Here is a tiny trained network, its code and every weight. The questions are about switching its units off for an input and a class, where a switched-off unit gives its printed mean instead of its output.

import numpy as np


def w(rows, s, z=0):
    codes = np.array(rows[::2]) - 128.0
    scale = np.full(codes.shape[1], s)
    scale[-1] = z or s
    return codes * scale


def norm(h):
    return h / np.sqrt((h * h).mean(-1, keepdims=True) + 1e-5)


def f(y):
    return np.maximum(y, 0)


def log_softmax(a):
    a = a - a.max(-1, keepdims=True)
    return a - np.log(np.exp(a).sum(-1, keepdims=True))


def net(x, mask):
    res = np.array(x, float).reshape(1, 8) / 4 @ E
    u = 0
    for l in range(2):
        y = f(norm(res) @ A[l][:, :-1].T + A[l][:, -1])
        res = res + np.where(mask[u : u + 6], y, B[l][:, -1]) @ B[l][:, :-1]
        u += 6
    return log_softmax(norm(res)[-1] @ U[:, :-1].T + U[:, -1])


A, B = {}, {}
E = w([
[117,168,117,80,243,163,115,138,155,129,134,137],'x0',
[60,171,147,60,150,162,138,135,156,158,150,106],'x1',
[100,253,186,158,184,171,197,78,168,72,74,47],'x2',
[177,84,118,183,123,99,197,144,97,170,160,176],'x3',
[158,126,111,38,172,106,100,158,152,129,149,178],'x4',
[189,151,176,63,100,152,88,81,160,66,121,111],'x5',
[160,89,68,188,74,178,12,109,196,149,115,135],'x6',
[249,100,92,99,157,35,113,155,84,83,142,195],'x7',
],0.0058)
A[0] = w([
[79,173,104,81,124,254,88,79,195,185,87,102,27],'0.n0',
[168,175,126,151,160,76,59,131,146,22,149,162,61],'0.n1',
[97,88,116,56,200,101,180,188,135,171,156,170,53],'0.n2',
[112,72,83,134,143,134,143,149,115,219,93,221,100],'0.n3',
[137,92,126,176,60,88,65,68,143,103,139,132,48],'0.n4',
[103,71,89,210,131,91,91,145,135,197,172,141,4],'0.n5',
],0.0067,0.0035)
B[0] = w([
[122,146,193,144,184,167,23,165,176,170,116,66,253],'0.n0',
[195,133,135,160,172,96,153,91,126,111,80,153,183],'0.n1',
[114,183,143,44,87,119,136,155,110,82,183,138,214],'0.n2',
[71,141,94,183,132,129,116,151,112,114,154,138,216],'0.n3',
[111,126,161,2,63,144,138,164,77,153,112,195,189],'0.n4',
[113,113,82,196,166,79,141,160,157,200,100,116,200],'0.n5',
],0.0089,0.0058)
A[1] = w([
[169,120,155,25,123,202,177,178,104,98,195,159,69],'1.n0',
[151,50,83,116,42,165,105,78,90,149,109,126,120],'1.n1',
[97,2,10,195,136,86,116,172,126,173,131,137,46],'1.n2',
[229,126,142,148,231,39,122,106,187,72,65,165,89],'1.n3',
[172,4,124,108,7,161,59,167,86,111,102,149,3],'1.n4',
[68,154,172,154,157,94,222,82,78,142,66,43,61],'1.n5',
],0.006,0.0033)
B[1] = w([
[68,184,77,108,106,66,96,208,103,129,209,158,213],'1.n0',
[230,81,160,64,112,66,68,132,176,208,93,169,185],'1.n1',
[63,58,69,196,161,105,173,130,205,195,126,139,252],'1.n2',
[153,77,39,132,149,211,97,73,68,69,106,88,231],'1.n3',
[184,28,246,48,40,99,164,66,165,213,64,201,209],'1.n4',
[135,139,120,202,66,188,253,50,139,110,180,120,225],'1.n5',
],0.0069,0.0047)
U = w([
[56,182,191,131,188,223,9,128,212,147,77,52,249],'0',
[190,41,191,47,45,69,73,88,143,202,55,219,211],'1',
[35,40,31,244,150,53,127,200,150,222,143,211,85],'2',
[59,202,167,206,64,182,252,61,101,85,174,75,3],'3',
[221,122,58,98,190,150,106,45,55,26,63,152,106],'4',
[61,191,91,2,162,56,116,198,44,68,231,209,61],'5',
],0.0082,0.002)

Each question gives the input, the list of numbers given to net, and the class t.
The units are the neurons (one row each of A and B). Each row of codes is followed by its name. A weight is (code - 128) times the scale printed after its matrix; where a second scale follows, it is the last column's (A, B and U).
mask holds one flag per neuron, layer by layer. A switched-off neuron (its flag False) gives its mean, the last column of its row in B, instead of its output. The means were averaged over made-up inputs and are rounded, as every weight is.
A unit's drop is (log p(t) with every unit on - log p(t) with that unit switched off) / (log p(t) with every unit on - log p(t) with every unit switched off).
The circuit of an input: a set's keep is (log p(t) with only the set's units on - log p(t) with every unit switched off) / (log p(t) with every unit on - log p(t) with every unit switched off). Starting from all 12 units, units are removed one at a time, each time the one whose removal leaves the highest keep (on an exact tie, the one counted first), for as long as the keep stays at least 0.8.
circuit, biggest first: the units of the circuit, biggest drop first
unit that matters most: the unit with the biggest drop
k most important neurons: the k neurons with the biggest drops, biggest first
top k neurons in layer l: the k neurons of layer l with the biggest drops, biggest first
drop when u is switched off: that unit's drop, to one decimal
input [-8,0,3,-5,6,8,-2,6], class 4: unit that matters most : 0.n1
input [5,5,-5,3,4,-1,4,-6], class 0: 2 most important neurons : (0.n0, 0.n2)
input [8,1,7,4,1,-3,1,7], class 4: 2 most important neurons : (1.n3, 0.n1)
input [3,4,-1,7,5,4,4,-2], class 0: top 2 neurons in layer 0 : (0.n0, 0.n4)
input [-3,-2,-5,-6,6,0,-3,-3], class 5: circuit, biggest first : (0.n2, 1.n0)
input [-4,2,1,-2,-2,8,7,0], class 1: 2 most important neurons : (0.n4, 1.n4)
input [1,3,4,3,-1,7,-8,7], class 4: top 2 neurons in layer 0 : (0.n1, 0.n4)
input [6,-2,2,8,-8,-2,-8,6], class 3: 3 most important neurons : (1.n5, 0.n4, 1.n1)
input [4,3,-4,-3,-2,6,0,4], class 4: circuit, biggest first : (0.n1, 1.n3)
input [7,3,8,3,-7,-3,3,6], class 3: 3 most important neurons : (1.n5, 0.n0, 1.n1)
input [-2,-4,-3,-7,-5,-2,2,-1], class 1: drop when 0.n0 is switched off : 0.0
input [-5,4,3,2,-2,-8,-3,4], class 3: drop when 1.n5 is switched off : 0.4
input [6,6,-7,6,4,-1,2,3], class 5: drop when 0.n3 is switched off : -0.4
input [8,-8,0,-1,5,-3,-5,6], class 4: circuit, biggest first : (1.n3)
